Below is a small trained network, with its code and all its weights. Each question gives an input and a target symbol and asks what happens when units are switched off, that is, made to give their printed mean instead of their output.

import numpy as np


def w(rows, s, z=0):
    codes = np.array(rows[::2]) - 128.0
    scale = np.full(codes.shape[1], s)
    scale[-1] = z or s
    return codes * scale


def f(y):
    return np.maximum(y, 0)


def softmax(a):
    e = np.exp(a - a.max(-1, keepdims=True))
    return e / e.sum(-1, keepdims=True)


def log_softmax(a):
    a = a - a.max(-1, keepdims=True)
    return a - np.log(np.exp(a).sum(-1, keepdims=True))


def net(x, mask):
    ids = ['Γεζηθλξπστφψ'.index(c) for c in x.split()]
    T = len(ids)
    res = E[ids] + P[:T]
    r = res
    for j in range(2):
        rows = slice(3 * j, 3 * j + 3)
        q, k, v = (r @ M[0][rows].T for M in (Q, K, V))
        z = softmax(np.where(np.tri(T) > 0, q @ k.T / 3**0.5, -1e9)) @ v
        o = O[0][rows]
        res = res + np.where(mask[j], z, o[:, -1]) @ o[:, :-1]
    y = f(res @ A[0][:, :-1].T + A[0][:, -1])
    res = res + np.where(mask[2:6], y, B[0][:, -1]) @ B[0][:, :-1]
    return log_softmax(res[-1] @ U[:, :-1].T + U[:, -1])


Q, K, V, O, A, B = {}, {}, {}, {}, {}, {}
E = w([
[91,72,178,162,193,232],'Γ',
[95,121,186,122,184,123],'ε',
[99,146,40,151,122,142],'ζ',
[39,103,155,184,146,68],'η',
[68,97,136,127,129,181],'θ',
[66,73,147,118,158,249],'λ',
[92,123,101,179,64,116],'ξ',
[158,97,108,79,10,128],'π',
[140,118,49,210,174,137],'σ',
[140,106,189,112,115,150],'τ',
[130,176,81,187,101,102],'φ',
[141,78,174,122,126,209],'ψ',
],0.018)
P = w([
[193,35,175,177,130,86],'0',
[129,182,2,66,109,154],'1',
[173,59,187,126,110,131],'2',
[182,98,83,121,78,192],'3',
[203,88,59,111,48,130],'4',
[212,34,129,83,124,112],'5',
],0.0065)
Q[0] = w([
[84,157,8,215,69,156],'h0',
[127,1,93,134,98,181],'h0',
[167,218,188,43,154,162],'h0',
[181,144,81,96,63,13],'h1',
[225,211,41,71,97,91],'h1',
[136,61,211,107,124,109],'h1',
],0.0057)
K[0] = w([
[177,68,190,79,99,139],'h0',
[185,196,157,129,9,84],'h0',
[65,153,158,211,212,78],'h0',
[121,170,70,174,162,201],'h1',
[57,102,172,151,169,181],'h1',
[80,182,2,84,87,179],'h1',
],0.0068)
V[0] = w([
[76,145,72,155,84,75],'h0',
[106,55,138,109,138,255],'h0',
[64,150,132,200,203,89],'h0',
[40,101,66,126,158,133],'h1',
[220,153,37,195,101,183],'h1',
[186,164,61,127,137,143],'h1',
],0.0095)
O[0] = w([
[187,132,111,137,53,196,145],'h0',
[163,22,177,134,226,64,197],'h0',
[99,49,34,177,36,159,2],'h0',
[151,3,32,112,143,154,147],'h1',
[93,170,123,71,191,241,160],'h1',
[174,141,68,154,166,238,109],'h1',
],0.0063,0.0087)
A[0] = w([
[234,165,74,215,210,162,252],'n0',
[111,227,163,167,240,1,167],'n1',
[103,81,203,143,52,182,227],'n2',
[72,79,47,176,91,188,161],'n3',
],0.0056,0.0027)
B[0] = w([
[60,156,116,2,76,145,213],'n0',
[52,163,200,120,138,195,254],'n1',
[69,178,178,17,106,23,239],'n2',
[204,76,42,200,109,177,217],'n3',
],0.0072,0.0046)
U = w([
[135,124,98,166,211,97,89],'Γ',
[92,154,117,169,125,102,133],'ε',
[117,124,99,163,129,190,169],'ζ',
[62,102,112,139,51,123,136],'η',
[132,124,92,117,173,74,250],'θ',
[135,114,88,136,216,89,26],'λ',
[77,146,128,158,70,165,83],'ξ',
[118,228,119,100,162,118,78],'π',
[106,132,92,149,142,174,43],'σ',
[2,200,134,27,80,100,236],'τ',
[43,181,99,134,56,177,3],'φ',
[75,152,130,118,191,115,94],'ψ',
],0.0061,0.0029)

Each question gives the input, a string of symbols that net reads in full, and the target symbol t.
The units are the heads (3 rows each of Q, K, V and O) and the neurons (one row each of A and B). Each row of codes is followed by its name. A weight is (code - 128) times the scale printed after its matrix; where a second scale follows, it is the last column's (O, A, B and U).
mask holds one flag per unit, heads first, then neurons. A switched-off unit (its flag False) gives its mean, the last column of its rows in O or B, instead of its output. The means were averaged over made-up inputs and are rounded, as every weight is.
A unit's drop is (log p(t) with every unit on - log p(t) with that unit switched off) / (log p(t) with every unit on - log p(t) with every unit switched off).
The circuit of an input: a set's keep is (log p(t) with only the set's units on - log p(t) with every unit switched off) / (log p(t) with every unit on - log p(t) with every unit switched off). Starting from all 6 units, units are removed one at a time, each time the one whose removal leaves the highest keep (on an exact tie, the one counted first), for as long as the keep stays at least 0.8.
units of the circuit, in order: the units of the circuit, biggest drop first
unit that matters most: the unit with the biggest drop
top k neurons: the k neurons with the biggest drops, biggest first
heads that matter: for each layer, one digit per head in row order, 1 if its drop is at least 0.15 and else 0, layers parted by /
drop of u: that unit's drop, to one decimal
input π φ λ, target τ: units of the circuit, in order : n2, h0
input η π π π φ, target τ: heads that matter : 10
input λ η τ, target η: units of the circuit, in order : h0, h1
input π ξ Γ, target τ: unit that matters most : n2
input η η η, target η: heads that matter : 11
input ψ φ Γ π σ, target τ: heads that matter : 10
input π π π ψ ζ, target τ: units of the circuit, in order : h0, n0, n1
input η η ψ, target η: top 2 neurons : n2, n3
input ζ φ π θ ψ, target τ: units of the circuit, in order : n2, n3, h0
input η ζ η η φ, target η: heads that matter : 11
input π π η π Γ, target τ: top 2 neurons : n0, n3
input π π φ π ζ, target τ: top 2 neurons : n0, n3
input π η η ψ, target τ: top 2 neurons : n2, n3
input η η ζ, target η: drop of h1 : 0.3
input η η θ, target η: drop of n3 : 0.1
input ζ ζ σ, target ζ: drop of n3 : 0.3
